Below are the code and all the weights of a small trained network. Each question names an input and a class and asks about switching units off, where a switched-off unit gives its printed mean instead of its output.

import numpy as np


def w(rows, s, z=0):
    codes = np.array(rows[::2]) - 128.0
    scale = np.full(codes.shape[1], s)
    scale[-1] = z or s
    return codes * scale


def f(y):
    return np.maximum(y, 0)


def log_softmax(a):
    a = a - a.max(-1, keepdims=True)
    return a - np.log(np.exp(a).sum(-1, keepdims=True))


def net(x, mask):
    res = np.array(x, float).reshape(1, 7) / 4 @ E
    y = f(res @ A[0][:, :-1].T + A[0][:, -1])
    res = res + np.where(mask, y, B[0][:, -1]) @ B[0][:, :-1]
    return log_softmax(res[-1] @ U[:, :-1].T + U[:, -1])


A, B = {}, {}
E = w([
[208,89,154,126,140,76,138,156,144,67,114],'x0',
[177,174,218,139,143,112,6,97,146,99,180],'x1',
[157,144,139,194,125,183,54,213,249,95,120],'x2',
[94,104,47,114,254,147,219,170,150,169,128],'x3',
[54,53,152,208,121,183,116,130,72,72,63],'x4',
[97,122,157,211,80,170,132,123,137,184,160],'x5',
[33,173,136,57,186,191,72,101,116,130,85],'x6',
],0.0093)
A[0] = w([
[97,129,188,194,127,185,2,138,172,82,172,254],'neuron 1',
[121,170,125,124,78,78,60,118,81,96,145,93],'neuron 2',
[136,89,153,152,182,112,109,139,75,98,166,175],'neuron 3',
[223,111,102,142,84,69,165,103,61,114,100,227],'neuron 4',
[79,71,91,152,63,175,183,143,65,170,87,167],'neuron 5',
[93,62,143,149,144,185,68,202,162,118,91,195],'neuron 6',
[67,117,87,66,222,220,106,138,146,148,131,239],'neuron 7',
[90,73,151,212,93,161,151,188,98,200,86,183],'neuron 8',
[168,168,166,109,145,41,100,140,137,124,221,165],'neuron 9',
[107,46,155,84,149,11,158,97,106,117,91,174],'neuron 10',
[52,195,130,99,132,125,94,90,129,152,98,109],'neuron 11',
[71,141,137,146,155,217,69,133,144,54,145,195],'neuron 12',
[243,160,140,93,95,97,124,205,149,119,151,215],'neuron 13',
[118,216,44,92,160,133,42,148,142,146,103,212],'neuron 14',
[152,211,167,90,119,26,124,169,165,93,140,129],'neuron 15',
[197,107,69,144,141,127,122,215,229,80,75,239],'neuron 16',
[193,169,206,136,121,60,72,113,184,140,196,196],'neuron 17',
[163,123,137,163,58,88,185,115,151,112,196,217],'neuron 18',
[135,31,134,44,151,41,154,18,57,89,178,195],'neuron 19',
[104,93,110,110,102,139,130,51,72,122,109,186],'neuron 20',
[86,183,143,65,127,190,99,31,124,180,130,227],'neuron 21',
],0.0082,0.0031)
B[0] = w([
[105,177,143,250,135,155,50,75,130,90,95,248],'neuron 1',
[131,141,103,172,65,131,108,74,75,95,103,173],'neuron 2',
[144,117,131,143,156,148,150,130,100,125,85,162],'neuron 3',
[167,40,116,136,134,58,73,91,99,149,110,198],'neuron 4',
[113,83,74,164,179,105,191,127,177,224,178,215],'neuron 5',
[75,93,179,195,62,189,197,217,123,89,33,204],'neuron 6',
[117,159,162,69,113,156,220,245,73,157,114,221],'neuron 7',
[81,82,65,171,141,157,149,159,178,186,107,206],'neuron 8',
[208,135,167,96,100,200,65,109,166,111,170,203],'neuron 9',
[207,91,125,124,114,41,174,84,91,100,97,184],'neuron 10',
[109,173,171,144,138,100,114,152,82,171,163,176],'neuron 11',
[77,172,181,154,119,201,158,195,126,158,111,203],'neuron 12',
[165,77,159,81,152,161,73,127,125,54,200,213],'neuron 13',
[89,171,146,109,120,108,130,157,73,102,172,185],'neuron 14',
[175,121,109,127,142,109,125,154,114,107,171,188],'neuron 15',
[86,72,121,86,64,196,171,150,146,23,131,222],'neuron 16',
[164,137,149,164,112,175,9,110,155,68,219,232],'neuron 17',
[165,70,113,168,169,107,80,117,176,147,192,199],'neuron 18',
[219,118,119,100,93,8,85,68,110,183,59,214],'neuron 19',
[95,142,113,103,152,91,121,78,117,192,82,182],'neuron 20',
[83,243,92,111,117,102,141,157,2,202,151,204],'neuron 21',
],0.0076,0.015)
U = w([
[93,104,104,68,114,134,191,142,137,44,117,145],'0',
[109,198,160,48,163,133,156,144,75,184,121,115],'1',
[96,97,223,228,123,168,103,133,155,129,5,89],'2',
[169,71,173,118,132,144,73,107,150,98,209,123],'3',
[100,215,129,170,94,123,80,85,99,112,148,11],'4',
[180,92,129,111,133,62,115,79,108,142,57,190],'5',
[86,61,43,178,148,93,152,112,178,175,148,200],'6',
],0.011,0.0011)

Each question gives the input, the list of numbers given to net, and the class t.
The units are the neurons (one row each of A and B). Each row of codes is followed by its name. A weight is (code - 128) times the scale printed after its matrix; where a second scale follows, it is the last column's (A, B and U).
mask holds one flag per neuron, in row order. A switched-off neuron (its flag False) gives its mean, the last column of its row in B, instead of its output. The means were averaged over made-up inputs and are rounded, as every weight is.
A unit's drop is (log p(t) with every unit on - log p(t) with that unit switched off) / (log p(t) with every unit on - log p(t) with every unit switched off).
The circuit of an input: a set's keep is (log p(t) with only the set's units on - log p(t) with every unit switched off) / (log p(t) with every unit on - log p(t) with every unit switched off). Starting from the 12 units with the biggest drops (on a tie, the unit counted first), units are removed one at a time, each time the one whose removal leaves the highest keep (on an exact tie, the one counted first), for as long as the keep stays at least 0.8.
circuit, biggest first: the units of the circuit, biggest drop first
most important unit: the unit with the biggest drop
k most important neurons: the k neurons with the biggest drops, biggest first
drop when u is switched off: that unit's drop, to one decimal
input [-1,0,0,5,-1,-4,-5], class 0: most important unit => neuron 17
input [-4,-4,5,1,-2,-1,1], class 0: circuit, biggest first => (neuron 16; neuron 1; neuron 19)
input [-1,-8,1,-4,-8,-2,2], class 1: circuit, biggest first => (neuron 17; neuron 1)
input [-1,-5,0,3,-7,-8,-7], class 3: 2 most important neurons => (neuron 13; neuron 16)
input [1,-6,-5,0,8,-2,-1], class 6: 2 most important neurons => (neuron 5; neuron 8)
input [7,-2,0,8,-6,-8,-2], class 0: 4 most important neurons => (neuron 16; neuron 17; neuron 1; neuron 18)
input [4,-4,-8,5,-3,6,3], class 5: 3 most important neurons => (neuron 19; neuron 10; neuron 12)
input [-2,-4,7,8,8,-6,-2], class 0: 3 most important neurons => (neuron 16; neuron 1; neuron 7)
input [5,-8,-3,-1,-8,2,-6], class 3: 2 most important neurons => (neuron 13; neuron 18)
input [-5,-3,-3,-8,-3,-1,-8], class 3: 3 most important neurons => (neuron 18; neuron 13; neuron 17)
input [-2,-4,2,4,-3,-2,-5], class 0: 2 most important neurons => (neuron 16; neuron 1)
input [-3,-2,-4,-2,4,-7,2], class 5: 2 most important neurons => (neuron 19; neuron 10)
input [-2,3,-2,-7,4,6,5], class 4: drop when neuron 15 is switched off => -0.1
input [7,-7,0,4,-3,5,8], class 1: most important unit => neuron 7
input [4,-4,-4,-6,-8,-4,4], class 5: drop when neuron 19 is switched off => 0.6
input [-8,-3,-7,-3,3,1,-2], class 6: drop when neuron 5 is switched off => 0.8
